Below is a small trained network, with its code and all its weights. Each question gives an input and a class and asks what happens when units are switched off, that is, made to give their printed mean instead of their output.

import numpy as np


def w(rows, s, z=0):
    codes = np.array(rows[::2]) - 128.0
    scale = np.full(codes.shape[1], s)
    scale[-1] = z or s
    return codes * scale


def f(y):
    return y / 2 * (1 + np.tanh(0.7978845608 * (y + 0.044715 * y**3)))


def log_softmax(a):
    a = a - a.max(-1, keepdims=True)
    return a - np.log(np.exp(a).sum(-1, keepdims=True))


def net(x, mask):
    res = np.array(x, float).reshape(1, 3) / 4 @ E
    y = f(res @ A[0][:, :-1].T + A[0][:, -1])
    res = res + np.where(mask, y, B[0][:, -1]) @ B[0][:, :-1]
    return log_softmax(res[-1] @ U[:, :-1].T + U[:, -1])


A, B = {}, {}
E = w([
[154,120,209,9,188],'x0',
[65,164,210,118,60],'x1',
[196,170,95,74,56],'x2',
],0.011)
A[0] = w([
[227,251,70,64,27,88],'neuron 0',
[74,60,143,161,194,102],'neuron 1',
[67,187,179,115,67,173],'neuron 2',
[134,117,142,74,150,255],'neuron 3',
[92,146,52,185,97,88],'neuron 4',
[1,96,150,180,219,82],'neuron 5',
[170,91,71,145,221,115],'neuron 6',
[115,95,38,193,92,110],'neuron 7',
[205,112,54,115,157,121],'neuron 8',
[104,161,195,131,92,104],'neuron 9',
[102,119,75,187,48,99],'neuron 10',
[101,152,85,178,100,220],'neuron 11',
[66,177,189,137,88,115],'neuron 12',
[189,86,79,140,181,128],'neuron 13',
[100,186,196,135,88,95],'neuron 14',
[65,168,159,120,93,82],'neuron 15',
[204,101,100,152,183,114],'neuron 16',
[158,89,166,40,180,86],'neuron 17',
],0.0099,0.0097)
B[0] = w([
[194,56,200,95,85,219],'neuron 0',
[153,94,171,28,74,196],'neuron 1',
[59,105,96,174,123,218],'neuron 2',
[88,137,141,249,210,250],'neuron 3',
[111,184,182,78,144,179],'neuron 4',
[207,74,198,58,71,228],'neuron 5',
[73,123,95,103,92,199],'neuron 6',
[106,175,171,125,136,196],'neuron 7',
[74,108,108,106,83,187],'neuron 8',
[92,130,106,90,114,168],'neuron 9',
[120,166,170,100,145,186],'neuron 10',
[123,139,150,194,191,218],'neuron 11',
[69,124,58,102,103,190],'neuron 12',
[53,119,87,105,92,189],'neuron 13',
[96,125,85,63,88,171],'neuron 14',
[90,134,84,27,98,157],'neuron 15',
[66,122,106,98,74,177],'neuron 16',
[95,224,179,29,175,207],'neuron 17',
],0.011)
U = w([
[101,254,167,112,167,68],'0',
[60,96,38,122,99,133],'1',
[172,39,172,110,98,132],'2',
[121,98,105,211,207,255],'3',
[169,144,49,130,139,92],'4',
[168,154,73,128,136,86],'5',
],0.016,0.0098)

Each question gives the input, the list of numbers given to net, and the class t.
The units are the neurons (one row each of A and B). Each row of codes is followed by its name. A weight is (code - 128) times the scale printed after its matrix; where a second scale follows, it is the last column's (A, B and U).
mask holds one flag per neuron, in row order. A switched-off neuron (its flag False) gives its mean, the last column of its row in B, instead of its output. The means were averaged over made-up inputs and are rounded, as every weight is.
A unit's drop is (log p(t) with every unit on - log p(t) with that unit switched off) / (log p(t) with every unit on - log p(t) with every unit switched off).
The circuit of an input: a set's keep is (log p(t) with only the set's units on - log p(t) with every unit switched off) / (log p(t) with every unit on - log p(t) with every unit switched off). Starting from the 12 units with the biggest drops (on a tie, the unit counted first), units are removed one at a time, each time the one whose removal leaves the highest keep (on an exact tie, the one counted first), for as long as the keep stays at least 0.8.
circuit, biggest first: the units of the circuit, biggest drop first
unit that matters most: the unit with the biggest drop
top k neurons: the k neurons with the biggest drops, biggest first
drop when u is switched off: that unit's drop, to one decimal
input [8,-6,-7], class 0: circuit, biggest first => [neuron 17]
input [-4,2,-3], class 0: top 4 neurons => [neuron 3; neuron 0; neuron 4; neuron 10]
input [-7,6,-6], class 0: top 2 neurons => [neuron 4; neuron 10]
input [-7,6,7], class 0: top 3 neurons => [neuron 10; neuron 4; neuron 5]
input [-7,7,-2], class 0: top 3 neurons => [neuron 10; neuron 4; neuron 11]
input [2,1,3], class 3: top 2 neurons => [neuron 5; neuron 1]
input [-6,0,-7], class 2: top 4 neurons => [neuron 5; neuron 17; neuron 1; neuron 3]
input [6,-8,-5], class 1: top 2 neurons => [neuron 6; neuron 13]
input [-4,3,5], class 2: top 3 neurons => [neuron 0; neuron 17; neuron 3]
input [3,6,-7], class 2: top 2 neurons => [neuron 5; neuron 1]
input [1,6,5], class 1: top 2 neurons => [neuron 5; neuron 2]
input [4,-8,-7], class 1: top 4 neurons => [neuron 6; neuron 13; neuron 0; neuron 16]
input [6,8,-5], class 1: top 2 neurons => [neuron 12; neuron 2]
input [-3,3,6], class 2: unit that matters most => neuron 0
input [-3,7,-8], class 2: top 2 neurons => [neuron 5; neuron 1]
input [-3,3,-8], class 2: drop when neuron 5 is switched off => 0.1
input [-1,1,-5], class 2: drop when neuron 5 is switched off => 0.3
input [-3,-2,-5], class 2: drop when neuron 5 is switched off => 0.2
input [6,-8,-3], class 1: drop when neuron 13 is switched off => 0.2
input [-4,1,8], class 2: circuit, biggest first => [neuron 0]
